Below are the code and all the weights of a small trained network. Each question names an input and a class and asks about switching units off, where a switched-off unit gives its printed mean instead of its output.

import numpy as np


def w(rows, s, z=0):
    codes = np.array(rows[::2]) - 128.0
    scale = np.full(codes.shape[1], s)
    scale[-1] = z or s
    return codes * scale


def norm(h):
    return h / np.sqrt((h * h).mean(-1, keepdims=True) + 1e-5)


def f(y):
    return np.maximum(y, 0)


def log_softmax(a):
    a = a - a.max(-1, keepdims=True)
    return a - np.log(np.exp(a).sum(-1, keepdims=True))


def net(x, mask):
    res = np.array(x, float).reshape(1, 2) / 4 @ E
    u = 0
    for l in range(2):
        y = f(norm(res) @ A[l][:, :-1].T + A[l][:, -1])
        res = res + np.where(mask[u : u + 13], y, B[l][:, -1]) @ B[l][:, :-1]
        u += 13
    return log_softmax(norm(res)[-1] @ U[:, :-1].T + U[:, -1])


A, B = {}, {}
E = w([
[150,127,66,82,169,186,159],'x0',
[113,78,2,188,146,72,121],'x1',
],0.0037)
A[0] = w([
[102,147,213,219,63,32,81,117],'0.n1',
[186,42,171,50,184,101,146,78],'0.n2',
[155,89,86,80,147,116,164,64],'0.n3',
[112,115,2,138,76,98,152,90],'0.n4',
[90,83,27,147,135,53,86,105],'0.n5',
[157,125,217,71,134,165,156,2],'0.n6',
[136,39,72,197,153,51,114,109],'0.n7',
[100,86,131,103,142,99,165,66],'0.n8',
[85,92,193,45,113,152,230,26],'0.n9',
[129,182,205,109,62,157,145,60],'0.n10',
[164,82,50,175,199,127,147,89],'0.n11',
[138,140,75,204,112,134,102,187],'0.n12',
[119,95,99,93,215,177,243,109],'0.n13',
],0.0047,0.0022)
B[0] = w([
[92,40,92,3,215,130,181,254],'0.n1',
[113,141,194,178,100,107,113,150],'0.n2',
[88,54,106,127,145,129,140,159],'0.n3',
[182,215,153,121,91,161,105,228],'0.n4',
[151,199,111,144,64,133,80,253],'0.n5',
[133,199,65,189,63,104,100,196],'0.n6',
[103,225,80,179,73,100,84,252],'0.n7',
[119,156,148,109,113,128,179,130],'0.n8',
[161,175,133,193,74,107,87,181],'0.n9',
[180,67,70,162,49,153,109,205],'0.n10',
[237,118,138,121,78,84,86,217],'0.n11',
[83,158,154,163,69,161,163,205],'0.n12',
[100,38,180,105,219,76,118,201],'0.n13',
],0.0042,0.005)
A[1] = w([
[116,123,174,206,95,177,143,130],'1.n1',
[136,93,91,127,107,122,150,201],'1.n2',
[162,254,115,236,150,152,81,58],'1.n3',
[64,141,131,135,77,125,99,183],'1.n4',
[89,68,118,104,167,133,150,34],'1.n5',
[128,127,104,175,104,73,137,101],'1.n6',
[180,33,178,122,160,140,132,54],'1.n7',
[134,201,145,178,148,191,181,81],'1.n8',
[144,126,103,115,153,134,193,65],'1.n9',
[112,146,127,192,136,169,212,77],'1.n10',
[218,153,96,138,69,151,100,208],'1.n11',
[139,54,161,104,124,142,114,9],'1.n12',
[133,210,63,129,157,100,92,118],'1.n13',
],0.0069,0.0015)
B[1] = w([
[117,146,99,130,129,104,132,154],'1.n1',
[133,176,162,132,109,149,121,153],'1.n2',
[149,20,162,2,130,133,30,235],'1.n3',
[153,155,102,160,199,144,147,176],'1.n4',
[182,132,153,188,97,93,126,152],'1.n5',
[161,135,164,119,135,155,161,167],'1.n6',
[136,67,111,85,171,176,128,157],'1.n7',
[94,139,140,135,113,93,87,143],'1.n8',
[146,126,164,143,136,154,136,134],'1.n9',
[116,115,139,148,98,80,179,128],'1.n10',
[123,187,160,174,47,99,120,255],'1.n11',
[107,97,92,118,169,135,94,151],'1.n12',
[104,117,176,118,136,199,94,193],'1.n13',
],0.0071,0.0091)
U = w([
[93,133,109,145,177,5,181,89],'0',
[158,153,165,108,61,142,37,170],'1',
[152,32,125,84,196,149,136,171],'2',
[145,178,125,183,95,125,201,96],'3',
[128,133,100,157,146,135,186,2],'4',
[74,206,103,140,200,166,132,107],'5',
],0.014,0.0066)

Each question gives the input, the list of numbers given to net, and the class t.
The units are the neurons (one row each of A and B). Each row of codes is followed by its name. A weight is (code - 128) times the scale printed after its matrix; where a second scale follows, it is the last column's (A, B and U).
mask holds one flag per neuron, layer by layer. A switched-off neuron (its flag False) gives its mean, the last column of its row in B, instead of its output. The means were averaged over made-up inputs and are rounded, as every weight is.
A unit's drop is (log p(t) with every unit on - log p(t) with that unit switched off) / (log p(t) with every unit on - log p(t) with every unit switched off).
The circuit of an input: a set's keep is (log p(t) with only the set's units on - log p(t) with every unit switched off) / (log p(t) with every unit on - log p(t) with every unit switched off). Starting from the 12 units with the biggest drops (on a tie, the unit counted first), units are removed one at a time, each time the one whose removal leaves the highest keep (on an exact tie, the one counted first), for as long as the keep stays at least 0.8.
units of the circuit, in order: the units of the circuit, biggest drop first
k most important neurons: the k neurons with the biggest drops, biggest first
top k neurons in layer l: the k neurons of layer l with the biggest drops, biggest first
drop when u is switched off: that unit's drop, to one decimal
input [-4,-8], class 3: units of the circuit, in order	1.n3, 0.n5, 0.n4, 1.n13
input [-7,-3], class 2: units of the circuit, in order	0.n1, 1.n11
input [4,1], class 2: top neuron in layer 0	0.n13
input [-8,3], class 5: top 3 neurons in layer 0	0.n1, 0.n7, 0.n13
input [-2,0], class 2: 2 most important neurons	0.n1, 1.n11
input [-7,-5], class 2: 2 most important neurons	0.n7, 0.n1
input [-2,-4], class 3: top 2 neurons in layer 1	1.n3, 1.n13
input [-5,2], class 5: 2 most important neurons	0.n1, 1.n3
input [-8,4], class 5: 3 most important neurons	0.n1, 1.n3, 1.n11
input [-7,1], class 0: 2 most important neurons	1.n3, 0.n1
input [-5,0], class 2: drop when 0.n1 is switched off	0.5
input [-5,-4], class 2: drop when 0.n4 is switched off	0.7
input [-8,-3], class 2: drop when 1.n11 is switched off	0.1
input [-6,0], class 2: drop when 0.n1 is switched off	0.5
input [5,0], class 2: most important neuron	0.n13
